Here is a tiny trained network, its code and every weight. The questions are about switching its units off for an input and a target symbol, where a switched-off unit gives its printed mean instead of its output.

import numpy as np


def w(rows, s, z=0):
    codes = np.array(rows[::2]) - 128.0
    scale = np.full(codes.shape[1], s)
    scale[-1] = z or s
    return codes * scale


def f(y):
    return np.maximum(y, 0)


def softmax(a):
    e = np.exp(a - a.max(-1, keepdims=True))
    return e / e.sum(-1, keepdims=True)


def log_softmax(a):
    a = a - a.max(-1, keepdims=True)
    return a - np.log(np.exp(a).sum(-1, keepdims=True))


def net(x, mask):
    ids = ['ΘΦΨαδεζηξπστω'.index(c) for c in x.split()]
    T = len(ids)
    res = E[ids] + P[:T]
    r = res
    for j in range(2):
        rows = slice(3 * j, 3 * j + 3)
        q, k, v = (r @ M[0][rows].T for M in (Q, K, V))
        z = softmax(np.where(np.tri(T) > 0, q @ k.T / 3**0.5, -1e9)) @ v
        o = O[0][rows]
        res = res + np.where(mask[j], z, o[:, -1]) @ o[:, :-1]
    y = f(res @ A[0][:, :-1].T + A[0][:, -1])
    res = res + np.where(mask[2:6], y, B[0][:, -1]) @ B[0][:, :-1]
    return log_softmax(res[-1] @ U[:, :-1].T + U[:, -1])


Q, K, V, O, A, B = {}, {}, {}, {}, {}, {}
E = w([
[137,144,175,87,203,99],'Θ',
[193,146,172,9,159,175],'Φ',
[154,123,74,147,79,32],'Ψ',
[143,103,239,161,151,118],'α',
[123,179,46,134,124,172],'δ',
[159,119,123,251,152,146],'ε',
[14,204,121,199,38,121],'ζ',
[71,95,112,60,193,125],'η',
[176,176,151,195,63,162],'ξ',
[79,176,232,134,147,149],'π',
[161,129,117,222,219,62],'σ',
[62,159,202,93,88,239],'τ',
[141,229,172,179,115,63],'ω',
],0.015)
P = w([
[100,118,148,72,51,60],'0',
[114,171,125,141,198,110],'1',
[101,159,121,135,203,101],'2',
[104,158,107,131,217,108],'3',
[97,163,110,125,221,114],'4',
[92,158,112,131,229,114],'5',
[82,161,101,134,229,121],'6',
[81,161,98,130,231,125],'7',
[90,160,96,135,244,124],'8',
],0.011)
Q[0] = w([
[125,74,155,154,59,149],'H0',
[110,141,128,138,148,130],'H0',
[111,97,136,108,77,106],'H0',
[99,254,172,115,216,60],'H1',
[121,80,99,131,99,165],'H1',
[138,84,121,118,84,151],'H1',
],0.015)
K[0] = w([
[197,238,101,173,223,201],'H0',
[150,90,164,87,109,122],'H0',
[104,171,81,160,238,119],'H0',
[126,63,174,75,2,80],'H1',
[135,136,99,164,196,155],'H1',
[147,179,90,161,174,162],'H1',
],0.0088)
V[0] = w([
[30,108,149,187,180,158],'H0',
[42,216,93,134,58,38],'H0',
[202,146,111,151,151,115],'H0',
[131,116,2,71,88,217],'H1',
[81,238,65,191,162,113],'H1',
[41,113,67,65,215,79],'H1',
],0.0081)
O[0] = w([
[184,59,94,131,21,98,88],'H0',
[124,136,85,136,171,50,255],'H0',
[202,118,112,214,170,214,67],'H0',
[117,149,58,60,76,181,116],'H1',
[166,144,62,170,163,93,78],'H1',
[9,184,98,217,1,112,221],'H1',
],0.0076,0.0082)
A[0] = w([
[145,208,141,87,2,141,130],'N0',
[165,63,121,55,97,163,110],'N1',
[164,220,101,124,149,206,255],'N2',
[91,112,210,223,125,160,129],'N3',
],0.0069,0.007)
B[0] = w([
[217,105,166,38,95,94,214],'N0',
[1,156,143,218,174,137,133],'N1',
[190,210,98,59,118,112,255],'N2',
[195,191,218,179,141,95,179],'N3',
],0.0075,0.0066)
U = w([
[154,154,158,111,124,76,244],'Θ',
[97,147,122,119,160,122,182],'Φ',
[99,150,190,157,139,145,18],'Ψ',
[254,122,138,156,87,147,202],'α',
[156,113,114,222,134,162,150],'δ',
[141,84,209,157,140,149,121],'ε',
[105,146,179,121,118,251,175],'ζ',
[170,63,75,148,107,57,63],'η',
[58,50,111,70,163,123,85],'ξ',
[148,109,123,192,167,104,1],'π',
[157,152,34,123,116,171,163],'σ',
[210,112,149,50,133,120,38],'τ',
[80,157,141,147,61,123,76],'ω',
],0.0094,0.0059)

Each question gives the input, a string of symbols that net reads in full, and the target symbol t.
The units are the heads (3 rows each of Q, K, V and O) and the neurons (one row each of A and B). Each row of codes is followed by its name. A weight is (code - 128) times the scale printed after its matrix; where a second scale follows, it is the last column's (O, A, B and U).
mask holds one flag per unit, heads first, then neurons. A switched-off unit (its flag False) gives its mean, the last column of its rows in O or B, instead of its output. The means were averaged over made-up inputs and are rounded, as every weight is.
A unit's drop is (log p(t) with every unit on - log p(t) with that unit switched off) / (log p(t) with every unit on - log p(t) with every unit switched off).
The circuit of an input: a set's keep is (log p(t) with only the set's units on - log p(t) with every unit switched off) / (log p(t) with every unit on - log p(t) with every unit switched off). Starting from all 6 units, units are removed one at a time, each time the one whose removal leaves the highest keep (on an exact tie, the one counted first), for as long as the keep stays at least 0.8.
units of the circuit, in order: the units of the circuit, biggest drop first
k most important neurons: the k neurons with the biggest drops, biggest first
which heads matter: for each layer, one digit per head in row order, 1 if its drop is at least 0.15 and else 0, layers parted by /
drop when u is switched off: that unit's drop, to one decimal
input η η Φ α δ ω, target ω: which heads matter : 01
input δ ε π ε, target σ: which heads matter : 01
input α ξ η η π, target ε: 2 most important neurons : N2, N3
input σ δ Ψ σ, target π: which heads matter : 01
input δ η ξ, target σ: units of the circuit, in order : H1, N3
input Θ η ε Ψ η η α, target ε: units of the circuit, in order : H1, N2, H0
input δ ξ α δ η δ Φ Φ, target σ: which heads matter : 01
input π η Ψ η η α, target ε: which heads matter : 01
input Φ δ Φ Θ π π, target ζ: units of the circuit, in order : H0
input σ δ ε, target δ: units of the circuit, in order : H0, N0
input ζ δ Φ τ π δ Ψ, target η: which heads matter : 11
input Φ δ Φ Θ α π π Θ α, target ζ: which heads matter : 11
input τ η η, target ξ: 2 most important neurons : N2, N3
input ξ δ α η α, target τ: units of the circuit, in order : H1
input σ Ψ Θ η ε, target δ: which heads matter : 11
input Φ η η δ Φ, target ζ: which heads matter : 11
input δ ξ η η ξ ζ, target σ: units of the circuit, in order : H1, H0
input δ δ δ Φ η ω ω ξ, target σ: 2 most important neurons : N2, N3
input η η δ τ, target ω: drop when N2 is switched off : 0.0
input ξ Φ Φ η η η Θ, target τ: most important neuron : N2
input ε δ δ Φ α ξ, target α: drop when N2 is switched off : 0.1
